Below are the code and all the weights of a small trained network. Each question names an input and a target symbol and asks about switching units off, where a switched-off unit gives its printed mean instead of its output.

import numpy as np


def w(rows, s, z=0):
    codes = np.array(rows[::2]) - 128.0
    scale = np.full(codes.shape[1], s)
    scale[-1] = z or s
    return codes * scale


def f(y):
    return np.maximum(y, 0)


def softmax(a):
    e = np.exp(a - a.max(-1, keepdims=True))
    return e / e.sum(-1, keepdims=True)


def log_softmax(a):
    a = a - a.max(-1, keepdims=True)
    return a - np.log(np.exp(a).sum(-1, keepdims=True))


def net(x, mask):
    ids = ['αγλμξφ'.index(c) for c in x.split()]
    T = len(ids)
    res = E[ids] + P[:T]
    u = 0
    for l in range(2):
        r = res
        for j in range(2):
            rows = slice(4 * j, 4 * j + 4)
            q, k, v = (r @ M[l][rows].T for M in (Q, K, V))
            z = softmax(np.where(np.tri(T) > 0, q @ k.T / 4**0.5, -1e9)) @ v
            o = O[l][rows]
            res = res + np.where(mask[u + j], z, o[:, -1]) @ o[:, :-1]
        u += 2
        y = f(res @ A[l][:, :-1].T + A[l][:, -1])
        res = res + np.where(mask[u : u + 16], y, B[l][:, -1]) @ B[l][:, :-1]
        u += 16
    return log_softmax(res[-1] @ U[:, :-1].T + U[:, -1])


Q, K, V, O, A, B = {}, {}, {}, {}, {}, {}
E = w([
[144,100,6,109,186],'α',
[155,147,163,119,163],'γ',
[49,115,214,94,132],'λ',
[46,114,144,103,188],'μ',
[100,65,144,187,172],'ξ',
[177,115,117,71,79],'φ',
],0.024)
P = w([
[12,254,93,48,153],'0',
[51,217,109,65,153],'1',
[81,184,115,62,160],'2',
[104,151,129,66,161],'3',
[126,115,137,76,167],'4',
[149,90,143,87,173],'5',
[169,65,147,100,180],'6',
[190,41,153,113,180],'7',
[207,17,146,128,190],'8',
[220,1,125,147,220],'9',
],0.0085)
Q[0] = w([
[105,110,181,98,154],'L0H1',
[92,157,131,207,23],'L0H1',
[110,167,148,169,2],'L0H1',
[67,156,150,85,60],'L0H1',
[119,121,105,122,107],'L0H2',
[119,54,182,31,220],'L0H2',
[86,80,129,31,199],'L0H2',
[147,150,145,109,194],'L0H2',
],0.0099)
K[0] = w([
[144,147,162,134,146],'L0H1',
[82,229,83,189,120],'L0H1',
[96,190,116,152,56],'L0H1',
[162,184,108,109,104],'L0H1',
[152,161,179,195,88],'L0H2',
[201,44,163,89,172],'L0H2',
[245,107,163,137,176],'L0H2',
[144,124,141,125,64],'L0H2',
],0.011)
V[0] = w([
[113,84,111,128,112],'L0H1',
[121,110,129,128,116],'L0H1',
[172,66,188,121,137],'L0H1',
[85,77,133,88,139],'L0H1',
[170,217,140,211,166],'L0H2',
[172,148,65,126,131],'L0H2',
[187,107,142,156,41],'L0H2',
[35,112,109,132,11],'L0H2',
],0.011)
O[0] = w([
[157,175,121,116,123,122],'L0H1',
[126,143,150,128,90,122],'L0H1',
[117,147,149,144,114,161],'L0H1',
[138,99,153,90,97,177],'L0H1',
[193,118,167,161,156,114],'L0H2',
[138,167,151,135,59,134],'L0H2',
[112,249,131,180,73,66],'L0H2',
[91,80,134,99,81,3],'L0H2',
],0.011)
A[0] = w([
[182,106,144,151,155,49],'L0N1',
[119,162,121,155,103,177],'L0N2',
[161,161,180,114,155,123],'L0N3',
[135,152,118,183,51,110],'L0N4',
[126,122,95,142,75,111],'L0N5',
[123,126,183,107,173,173],'L0N6',
[178,63,111,141,110,97],'L0N7',
[49,137,145,183,105,102],'L0N8',
[123,103,133,183,135,157],'L0N9',
[75,152,79,133,93,145],'L0N10',
[51,127,250,171,151,72],'L0N11',
[174,136,98,64,85,148],'L0N12',
[184,147,109,65,186,64],'L0N13',
[86,126,156,165,101,255],'L0N14',
[55,160,140,149,180,179],'L0N15',
[158,115,148,97,107,62],'L0N16',
],0.012,0.0048)
B[0] = w([
[150,64,198,124,146,193],'L0N1',
[75,154,165,102,131,133],'L0N2',
[102,114,191,122,73,201],'L0N3',
[109,219,115,171,154,132],'L0N4',
[63,94,116,132,196,135],'L0N5',
[47,71,113,65,153,236],'L0N6',
[117,79,135,69,149,160],'L0N7',
[200,172,56,133,70,136],'L0N8',
[88,90,116,115,251,148],'L0N9',
[204,101,84,69,93,139],'L0N10',
[131,187,2,109,182,184],'L0N11',
[204,82,159,101,217,175],'L0N12',
[116,43,155,95,109,252],'L0N13',
[114,102,87,79,166,142],'L0N14',
[147,190,102,19,111,176],'L0N15',
[157,103,100,14,76,142],'L0N16',
],0.0065,0.015)
Q[1] = w([
[88,67,141,203,114],'L1H1',
[155,129,42,228,2],'L1H1',
[44,154,241,220,102],'L1H1',
[229,94,113,153,32],'L1H1',
[160,127,40,228,86],'L1H2',
[46,130,181,137,208],'L1H2',
[33,200,217,159,38],'L1H2',
[198,189,140,100,182],'L1H2',
],0.0094)
K[1] = w([
[90,126,116,94,147],'L1H1',
[64,129,131,45,89],'L1H1',
[108,103,184,33,179],'L1H1',
[108,183,47,14,117],'L1H1',
[148,41,56,159,51],'L1H2',
[131,104,184,120,202],'L1H2',
[56,98,185,54,105],'L1H2',
[148,247,187,185,134],'L1H2',
],0.011)
V[1] = w([
[106,203,140,147,217],'L1H1',
[165,116,19,148,125],'L1H1',
[60,152,62,187,242],'L1H1',
[19,172,213,81,103],'L1H1',
[137,57,141,112,173],'L1H2',
[134,105,175,165,157],'L1H2',
[70,181,96,178,117],'L1H2',
[243,200,254,146,192],'L1H2',
],0.0077)
O[1] = w([
[92,173,165,118,117,101],'L1H1',
[88,112,39,114,85,105],'L1H1',
[1,102,147,123,110,119],'L1H1',
[137,168,214,101,218,103],'L1H1',
[112,198,101,157,82,252],'L1H2',
[107,141,106,90,81,139],'L1H2',
[66,45,163,85,145,15],'L1H2',
[76,117,45,31,147,105],'L1H2',
],0.0069,0.022)
A[1] = w([
[74,165,115,137,199,207],'L1N1',
[80,144,108,100,63,137],'L1N2',
[114,117,220,125,23,205],'L1N3',
[102,44,155,126,147,150],'L1N4',
[133,50,132,84,152,92],'L1N5',
[148,212,129,153,82,218],'L1N6',
[100,181,172,157,180,99],'L1N7',
[86,201,100,115,152,71],'L1N8',
[199,125,70,50,106,148],'L1N9',
[144,208,132,133,65,131],'L1N10',
[123,121,170,130,124,172],'L1N11',
[48,163,87,184,162,180],'L1N12',
[57,138,138,181,125,194],'L1N13',
[136,251,110,181,47,82],'L1N14',
[79,158,96,193,114,2],'L1N15',
[147,71,154,130,58,174],'L1N16',
],0.012,0.0051)
B[1] = w([
[138,110,207,111,60,177],'L1N1',
[154,82,72,199,172,145],'L1N2',
[83,87,175,253,4,139],'L1N3',
[182,188,99,178,175,151],'L1N4',
[129,98,114,142,89,170],'L1N5',
[74,211,93,217,173,147],'L1N6',
[106,53,65,146,111,164],'L1N7',
[165,127,150,181,135,150],'L1N8',
[57,138,189,145,132,253],'L1N9',
[111,140,73,220,123,144],'L1N10',
[167,117,124,108,95,146],'L1N11',
[223,140,120,116,107,157],'L1N12',
[154,219,75,95,73,148],'L1N13',
[178,2,170,1,104,138],'L1N14',
[62,85,195,77,185,135],'L1N15',
[96,160,64,80,196,151],'L1N16',
],0.0087,0.026)
U = w([
[196,175,58,187,68,154],'α',
[119,113,111,254,150,3],'γ',
[58,88,40,192,153,166],'λ',
[59,102,144,84,144,189],'μ',
[41,122,147,207,43,24],'ξ',
[43,230,116,245,194,155],'φ',
],0.0055,0.0036)

Each question gives the input, a string of symbols that net reads in full, and the target symbol t.
The units are the heads (4 rows each of Q, K, V and O) and the neurons (one row each of A and B). Each row of codes is followed by its name. A weight is (code - 128) times the scale printed after its matrix; where a second scale follows, it is the last column's (O, A, B and U).
mask holds one flag per unit, layer by layer, with each layer's heads first. A switched-off unit (its flag False) gives its mean, the last column of its rows in O or B, instead of its output. The means were averaged over made-up inputs and are rounded, as every weight is.
A unit's drop is (log p(t) with every unit on - log p(t) with that unit switched off) / (log p(t) with every unit on - log p(t) with every unit switched off).
The circuit of an input: a set's keep is (log p(t) with only the set's units on - log p(t) with every unit switched off) / (log p(t) with every unit on - log p(t) with every unit switched off). Starting from the 12 units with the biggest drops (on a tie, the unit counted first), units are removed one at a time, each time the one whose removal leaves the highest keep (on an exact tie, the one counted first), for as long as the keep stays at least 0.8.
circuit, biggest first: the units of the circuit, biggest drop first
most important unit: the unit with the biggest drop
top k neurons in layer l: the k neurons of layer l with the biggest drops, biggest first
input λ γ γ γ γ γ α φ γ, target λ: top 2 neurons in layer 1 : [L1N14, L1N2]
input φ γ α φ, target μ: circuit, biggest first : [L1H2, L1N9]
input φ γ γ λ γ φ γ, target φ: circuit, biggest first : [L0H2, L1N6]
input λ γ γ γ φ φ α ξ μ λ, target α: top 2 neurons in layer 1 : [L1N12, L1N13]
input γ γ α φ μ, target φ: circuit, biggest first : [L0H2, L0N13, L1N6]
input φ γ λ λ ξ γ, target γ: most important unit : L0N13
input μ φ α φ, target λ: circuit, biggest first : [L1H1, L1N2]
input φ γ γ α α μ, target λ: circuit, biggest first : [L0N6, L1H1, L1N2]
input ξ φ α λ μ, target λ: circuit, biggest first : [L1H1, L0N6, L1N2, L0N15]
input λ φ φ α γ α ξ γ, target λ: circuit, biggest first : [L0H2, L0N6, L1H1, L1H2]
input φ γ φ ξ ξ γ α α φ, target ξ: circuit, biggest first : [L1N3, L0N11, L1H1]
input γ α λ, target λ: circuit, biggest first : [L0N6, L1H1, L1N2]
input γ φ γ γ ξ, target α: top 2 neurons in layer 1 : [L1N12, L1N9]
input α φ ξ γ γ ξ α α μ φ, target ξ: circuit, biggest first : [L0N11, L1N3, L1H1]
input φ α γ γ, target μ: most important unit : L0H2
input γ λ ξ γ, target γ: top 4 neurons in layer 0 : [L0N13, L0N11, L0N15, L0N7]
input γ μ ξ μ, target α: top 3 neurons in layer 0 : [L0N13, L0N6, L0N3]
input ξ γ γ μ φ α γ ξ φ, target λ: top 2 neurons in layer 0 : [L0N6, L0N3]
input γ γ α γ γ φ γ φ λ, target φ: top 2 neurons in layer 1 : [L1N9, L1N6]
input α ξ γ γ γ φ λ φ, target γ: top 2 neurons in layer 0 : [L0N11, L0N12]
input λ φ φ γ ξ μ, target α: most important unit : L1H1
input ξ φ λ γ φ, target γ: top 4 neurons in layer 0 : [L0N11, L0N13, L0N8, L0N16]
input ξ μ γ γ φ α λ, target λ: top 3 neurons in layer 1 : [L1N14, L1N2, L1N15]
input μ ξ ξ γ γ φ γ, target φ: top 2 neurons in layer 0 : [L0N12, L0N3]
input γ γ γ ξ φ, target φ: top 2 neurons in layer 1 : [L1N9, L1N6]
input γ λ γ λ γ φ λ, target φ: top 4 neurons in layer 0 : [L0N11, L0N15, L0N8, L0N13]
